Each row is followed by its class.
[  92  -23 -106  176   41  -27  -35  316  122   -2 -127  294  -17 -168
 -234  205 -277   47    8   20    6  -40 -143   30   -7  221   80 -126
  -31  141  259  207   55 -199  118   18]
Z_7
[ 321 -366  225   82  -21  114 -193 -291   49 -155   90 -147   79  243
  265  -68  183   87  135  156  154  191  411   31   99 -114  109   24
 -267  -90  -35 -148  -81 -135  241 -240]
Z_443
[ 158 -386 -504  270    2   76 -134  345  239   76  -10 -250  362  -75
  156   53  -29  281 -313  252   50  -65   -2   74  253    7  244 -101
 -175   80  650  112   59  -43  286  165]
Z_489
[-353  167  -98   56  -84  -22 -263  224   94  -35  -22   48  -57 -161
 -183 -400 -224 -106  268  322 -344  191   64  384  155 -237  121  263
  273  172  -54  113 -223  557   87  304]
Z_305
[ 442 -394  258  -21   80  329  -89  181  254 -390  472 -224   35  162
  272 -333   79  -11 -183   16 -416  360  -14 -228   80 -314  -49 -143
 -402 -160 -475  194 -182 -251  125  -76]
Z_935
[ 160   27  -68   59  171  107  -68 -213  179  -99  -26  445 -151 -146
  -98  185  -65 -155   47  -68  130  -69  -75 -279 -122  125  161  -62
  -42 -101  233  -34  463 -276   94   63]
Z_489
[-262  580   67  159   28  157   43 -256  163  190  306 -145 -181  172
 -196  376 -235  215  116  -61 -141  105  -76  -50 -204   35 -169  -10
 -147 -377  -23 -168   93  268  238   23]
Z_935
[  95  -76 -183 -121  278  185   67  401 -322  203   34 -105   89  299
  -47   72   30 -409   97 -164  196   46 -127   84 -122  128 -166 -153
  291  218  319  214 -161 -333  -50  -76]
Z_7
[ 597 -423   28   78 -164  101 -172    6  165  -96  101 -310   21  139
  137 -276  160  339  -67  254    0  386  -36  202   79 -144  242  219
 -244  -61  166   26 -300 -113  195 -144]
Z_305
[ 424 -669  215    7  171 -123 -237 -169  132 -642  542  -30  -40  166
  377   24  235  311   14  289 -138  123 -100  -36   94 -324  106    5
 -313  129 -194 -125  188 -899  281 -212]
Z_907
[-442  292  -52   74 -128 -104   58   71  115 -122   -5 -151  -40  -29
  169  198 -312  -39  226  454 -308  111  108   36  -92 -328  247   54
  -11   62 -272  -10  -89  429  -71    6]
Z_468
[-231   -6   36 -102  207   -6    4  465 -387  243   67   57 -102  114
 -109  -60  100 -168 -202 -142  -28   11   35  105   22   24  203  276
  618  221  148  124  -64   -7 -393   86]
Z_961
[ -78  136  208  -95   -3 -247  102 -189 -153    7   90 -302  -17   39
  186   97   35  141  -98    1 -422  104   73  116  -68 -199  -50  241
 -146   54 -207 -247 -201  -76   22  -41]
Z_961
[ 300  114  341   99   -7  190  -44   95 -212 -209   61   46  147  412
 -310 -111 -367  400 -139  254 -100  212  131   69  337   35   15 -152
  299   67 -530  227 -508   78  240   36]
Z_777
[  60   51  -22  -63  225  224 -159   67  258   -6  122  329 -119  -91
 -112  166 -139  178  -39 -194   50   45 -292 -287   -9   71  101  -59
 -103  -74  191  168  264 -322  225  -92]
Z_907
[ 146   84  136   48   68 -151  -24 -279   73 -150 -142  -80  118  418
  -44   10  314  -81  -36   31  151  -34  246  257   12   -3 -109  -90
  -59  174 -307  -16  -83 -309   53   27]
Z_935
[ -89 -286  173   14  -26  -73 -186  196    8 -234  312   18  172 -213
  232 -262  -28  135  218  217  -36  325  223  101   82  -63   30  175
 -116  -47 -296 -208   -2  246   -5  -82]
Z_305
[  37  431 -173  164 -185 -193   89 -169  -77   88  165   42  -66  -69
  107  341 -306 -226  206  555   -6  -33   88 -107 -242  141 -160  -27
  -35 -525   57  -30  133  433  168  135]
Z_704
[-260  144  -16 -114 -568   67   27 -268  187 -166  103  156  -60 -247
  121 -211 -218 -397  334   89 -415  328  315  -39  -60 -280 -122  343
 -214 -325 -688 -153  172  692  293  278]
Z_961
[-179  232   60  161 -271  237  -86  101  104   84  295  -83  -22 -169
  242  -59 -256  -21 -143  341  -41 -137  -33 -126  106 -119 -106  -73
  248 -130 -212   26  155  113  -49   42]
Z_305
[ 167 -232  162   12   72   92 -119 -133   35  -87   53 -126  -11  268
  244 -333  154   52  -39   -3  370  -12 -106   98   94 -101  137   19
   63  -17  -12 -138  141 -146  -29 -137]
Z_777
[  46  390  237 -118   56  -80    7 -288 -129 -140 -266  141  174  318
  -48  126 -192   31  167  269  335 -214  -33  -12 -454  209 -100   38
  183 -249 -290    5   69  266  167  -45]
Z_468
[ 202   88 -264   80 -353  283  128  -22   19  229  245   68  106  -51
  114   60 -258  165  167  246   48  122    0  126   72  -34 -108  -42
   41 -375 -192 -255  -57  632   23 -126]
Z_7
[ 244   82  -47  116   53  -30  -13  -49  -85   29 -165  285  -14  -69
   69  246 -108   41  -57 -149   51 -105  -30 -475 -119   18  234  -69
 -108  -76  364  -53  308 -196  159   -3]
Z_935
[  74   83  -29   12  205   89  -83  162 -175  197  -29  297  -37   12
 -107  131 -271  -41  105 -293   76  -41 -128 -126 -114  146   25  -69
  -19   54  451  -80  388 -148   18   52]
Z_305
[ -46  163  -42  196 -458 -152   95  -69    2  -61  228   63  263  -72
  456  181 -280   24  237  318   42  107 -159  108  -32   96  -42  182
  -14 -338 -115 -275  -77  418  355 -171]
Z_489
[ -56   66 -320  169   10 -235  158  217 -250   87  -91   74  181   52
 -127  216  -31 -176 -107 -246  306  -27  148 -280 -176  339  -58  -69
   47  -13   27  164   61  -65    0 -189]
Z_305
[-156  -30  202   -9  158 -161 -178 -308  103 -371  171 -147  -76  169
  -18  304  227  292 -202  273   37  -13 -104  245  185  -60 -245   78
  -65   64 -223  165 -261 -539 -113 -320]
Z_704
[-454  348  122  -50 -308  121  256   55   54  -77  362  -78   27 -133
   15   -4 -110   83  -82  335 -534 -119 -151  122  -25  -54 -193   85
  296 -180 -596   64 -286  408 -106   56]
Z_489
[-106  385 -190   43 -166 -279  487 -179  103  345 -515  -25  159 -101
 -127  301   61 -345  -98  -60 -123  -68   95   32 -248  123   97  117
  166   28  334    7   41  231   44  104]
Z_704
[ 481   25  191  164  156 -174  -15 -216 -148  -75 -219  108  265 -106
  165   10 -162 -249  201   71 -126  -44  116 -108 -139  182  188  -72
   73   12  417 -262 -352  121  447   53]
Z_961
[  16  174 -203  106  221  -44 -107 -384  267  -21 -106  402 -118 -168
    9  566 -100  -65  -19 -213  -83    3   55 -471 -168  104  281  -55
  -91 -133  165  -43  230 -106   23  -29]
Z_704
[ -50   34  356 -217  -79   53  389 -327  148  103  211  -67   97   47
 -357  -61 -161  121 -253 -438 -345   17  -31  114 -141  178   -8  161
   81 -269 -342   23  -30  470 -259  -96]
Z_704
[ 130  261  -12  100   46 -190   79  -81 -155  -25  -27   13   99 -116
   52  -83 -272  -86   46   42   65   67  -74 -136 -120   71   86   26
   24 -223  -44    9   77   28  249  136]
Z_489
[ 149  215   91  115  206   23 -285 -241  210    0  -58  309  -21  -89
  -96  175   41   67  -80 -161   -4  -60   92 -283   34  -69  133  -38
  -67  -36  279  -28  241 -116   28  133]
Z_305
[  48  124  -57  343  151  132    3   12  110  -59   27  366 -163 -150
 -113  188 -117   50 -103 -107 -227    9   84 -293  113   38  244 -131
   58 -238  463   89  180  -24   -8   24]
Z_443
[-233  350   63  -28 -197  -34   58 -171  -72  147   75 -123  -55  -44
  -57  -37 -172 -190   34   39  -31 -153   72  141 -202  -74   94  232
  258   21  -61 -196  271  197  -53  202]
Z_305
[-230  268   82 -138 -301  -23  -25  -71 -192   29 -157 -106 -299  228
   38   80 -212   16   87  626  199  -85 -132  149   -7 -132  188  292
  -13 -179 -238   -3   15  487   57  226]
Z_443
[ -80 -147  197 -141  -64  213 -228  315 -328   15   25 -259 -127  399
  122 -558  -23   78  316 -204 -198  240  136  436  239 -332  -13   27
  134  314 -178   19 -390   49 -180   32]
Z_443
[-259  398    2   50 -162    3  119  121  -72  107  103   24  198 -143
  -62  232 -368   25  174  445  -67  -37   36  156 -162    5 -232    3
  290   -2 -106  -70   18  372  -29  -91]
Z_777
[-102   64  -17   11 -225  -82 -154 -115  272 -119 -289  -41   70   -5
  155   41 -101   15   39  437 -152   39  -27  227  183 -225   35   60
   31  212   30   83 -157  188   36  124]
Z_907
[-169  200  131  177   15 -142    5  -26 -264   56  206  -55  -13 -150
   30  130 -220   83 -117  352  -27   36   43 -203 -181  -62 -212  158
  213 -156 -102  -73  361 -124   23   37]
Z_443
[-198  146  298   24 -113 -155  -23 -201 -243   49 -200 -212  -55  207
  121  140   94  105  233   46  430  -82  235  150  -60  -28 -311   90
   23   55   12 -300  113 -102   71 -229]
Z_489
[-159  124  -85 -260 -153   11 -127  627 -319  159 -270  -78   96  144
 -443 -153 -208   99 -124   64  487 -139 -153  153   -5   -1 -311  114
  191  161  -17  466  173  158  -89  304]
Z_7
[ -73  129 -147   29  -96 -102 -150   29 -205  -36 -348  -95   41  272
  343   53 -165  111  338  168   59  171  491  164 -129  -71  -25   12
  198  127  -24 -105 -111   91   12 -209]
Z_961
[ 311 -367  226  159  184  128 -244  189  204 -300  232 -172  105  186
  -78 -430  119  271  -46 -203  123  131   19  -73  -58 -205  -90 -206
  118  168 -135  130  126 -405  -89 -101]
Z_704
[  66  101   11  123  -44  213  -72  167  -84   78   91  320  -22  -81
 -117  -36 -152  136 -183 -298 -157  -85 -163 -167  222  -11   92   -8
 -143  -23  381  -74  249 -105  125  172]
Z_443
[ 375 -599   93  -40  -34   12  148   -2  -16 -217  117 -154    8  208
   -2 -335   38  164  -23  -48 -263  357  154 -141  -29 -206  144  -57
 -295   59 -410  224   77 -376   53 -108]
Z_907
[-274  275   94  150   27    8  -50   87   36  -19   20   82  -51  196
   92   72 -106   91  -10  140  -33 -186 -112   33 -148   43   37   72
  409 -144  -58  156  -45  153    4 -149]
Z_489
[ 264   89  225 -146   89 -195 -170 -415  282  -81  188  -14   67 -100
  403   -1  215 -173  -87   92 -105   48 -442 -305 -140 -148   62  196
 -329 -245  218   75  137 -428  441  176]
Z_961
[  -9  -74  235 -699 -206   59  352 -207  154 -205    1 -125  -70 -220
  106 -137  -55  153   58 -421 -451    2  -32   59 -136 -318 -250   99
  -87   84 -742 -196  147  -61   37 -140]
Z_935
[  91  133  491 -153  -87  228  178   28 -268  -76   17   58  208  190
  243  173 -274  -49  175   52  -81  166  118 -238  -44  -15 -179  -45
   81 -124 -460 -296 -276  401  208 -184]
Z_468
[  73 -289 -267  232 -218  -23 -194  343  -99  -25    5  -30   51  -32
   58 -159  -59  258  -52  143 -130  379  425  195  470  -55 -218  -57
 -319   73 -146   68 -137  -58   23   25]
Z_704
[ -27   13  -85   94  -94   20  -50  -89   79   58  294   75  203 -139
  272  -98    4 -215  185    6  -70  -92   17    8 -148  216   37  -81
  153 -111 -351 -138 -155  144  161   83]
Z_443
[-362  294  -31   -4   -7 -186  -50 -189  -81   48 -152 -114  -39   58
   44 -255  -48 -281  110  237  133 -259    1  137  -77   41  148  105
  192  -19  109   58  101  215   43  211]
Z_305
[-401  -40 -180 -163  154 -188  167  418  -17  -59  -23   79   59 -104
 -235 -266  -66  -10   12 -273 -197  -57  -46  -70 -160  158  186  -74
  353  302  171  274  223   -5 -327  202]
Z_489
[  -3   67  272 -121 -710   64    3  137 -364  291 -257 -336    1  283
  270 -209    3  -86  129  333   91  161  287  233  248 -247   36  280
 -205  341  -14 -348 -101  223  137  234]
Z_305
[ -78 -284  301 -118 -193 -208  -22  -56   13 -289 -313  -73  -24   82
  126   44  120  138  -61  138  -35 -181  352  113  114 -303  -31   91
 -134  260 -421  -81  151  -72   -7  -12]
Z_935
[ 643   36  343  173   65  -60   61 -129 -153  -36 -269   36  264  116
  547  333 -117  -82   27  -51   59  -75  565 -408 -175  -86 -146 -217
  508   -3 -214 -479 -131    5  368 -303]
Z_7
[-108 -195 -159   20 -417 -106  -71  445  -53   10 -254 -242  -48  174
  393   88 -120 -130   58  502   62   28  281  383  268  -66 -127   39
  111  315  -37   74 -238   50  117  -85]
Z_468
[-205 -150  212 -201 -197 -173   -9  137 -252  121 -303  -38   51  173
  379  -21  -29   77  -61  231  141 -107  143  321  306   23   30    4
   15  581 -221 -241   45 -302 -262    2]
Z_7
[   5  502  122   84  -23   74  -83 -270   91  -15  119  -85 -153  -57
 -160  512 -193  300  172  146   36   21   68 -102 -239 -133 -174  -51
   59  -90   -1 -244   16   89  -47 -122]
Z_907
[ 452 -387  188 -159  -70   46 -107 -122  140 -452  231    0  317 -282
  483 -311  266  -25 -193 -101 -276   47 -123 -273  258 -299   32  -75
 -162  210 -111  -64  -40 -713  207   87]
Z_489
[ -82  -96  -41 -146 -360  163  288 -132   95  225   58 -149  268 -285
 -209 -124   93  311 -110   82 -260  174   20  260  140  -83   75  276
  -94  -63 -214  -24 -180  279  129  102]
Z_961
[-406 -261  104   78 -103 -229  312   93 -122  115 -215 -240  167  -13
   22  -29   -9  111 -117  -21   86  -34  317  151   49   98  309  120
  149  235 -120 -126   22  199 -227 -129]
Z_7
[ -96  204   93  244  355 -147 -275 -294 -152 -267 -190   84   68  280
  103  271   82  410   -9  142  -38    4  269  285   -6  184   55  131
   64  -87  410  -16  -72 -497  188 -186]
Z_305
[-190  -19   56 -538   26  -68   -7  201 -115  111  -80   16  -28  272
  156 -311 -206 -456  239 -206  -37  -67 -441  284   -8  110 -101  -29
   49  198 -154  268   -8   78  -77  342]
Z_489
[-268 -170 -374  -22  205 -280  259  263  173  114 -168 -145  -34  -53
 -250  -47   56 -162  -95 -163 -298 -122  340  123   11 -126  195 -166
  240  286  176  238   88  307 -469  101]
Z_7
[ -62  226  121  -48   43 -255  116 -347  -19 -288  165  -48 -175  145
   62   91  -41 -210  128  273 -183   21 -169  -86 -391   30   19  135
 -132 -302 -252  -92   38  221  -47   69]
Z_305
[-171  -50  -28  197   49   76 -311 -129  113 -251  -70  -33  131  417
  151  -13  299   86   39  143   45  -72  499  278  373  -35   32 -159
  -53   51 -108  -15 -190   57   63  171]
Z_305
[ 184  258 -156  -22  261 -130  -86 -148  191   87 -589   91   59  183
 -186  376  147  -48 -312  178  249 -444   28 -303  -97  -14   12 -172
  402  107  450  405  -34   -5   71  -11]
Z_777
[ 110  111 -235  233   48 -292  225  -10 -173  210    1  -10  380 -166
  153  183  260 -365 -216  179  105  -39 -116 -113 -192  196   99  244
  134 -335  447   32   25   47  258  189]
Z_907
[-203 -319  131  271  -43  -33 -380  192 -274  -76  -97  -48   52  -25
  241   66  133   87  -22  353  227  -38  278   24  232   28  -23  184
 -136  188  469  -81   22 -394  219  -79]
Z_7
[-515  279  -71  -81  -62   44 -185   86    1 -124  158  -33  -77 -133
  157  -25 -175  346  102  445 -112    6 -134   93  228 -156 -142   31
   72  -78 -191  136 -165  173  -88 -100]
Z_489
[  32   -9  598 -203  397    3  -90  -92  -94 -241  -46   70  270  284
  215    3 -155  117  149  289  262   14 -278  330  -19  140 -323  106
  118   10  295 -228  116 -250  448 -251]
Z_961
[ -79  458  -98  168    4  -24 -164  250 -480  297 -181  120  195  276
 -211  332   43 -101 -178  160  259 -206  307   80   76   90  -64  272
  429   57  416   32  -72   27  384  181]
Z_704
[ -61  227  151  353 -194  137  -97 -174   26  -41  340  171   98 -160
   63  284 -199  238   71  343   61   37   49  -89   -9   97  -83  105
  -87 -451 -256 -334   40  377  294  -25]
Z_907
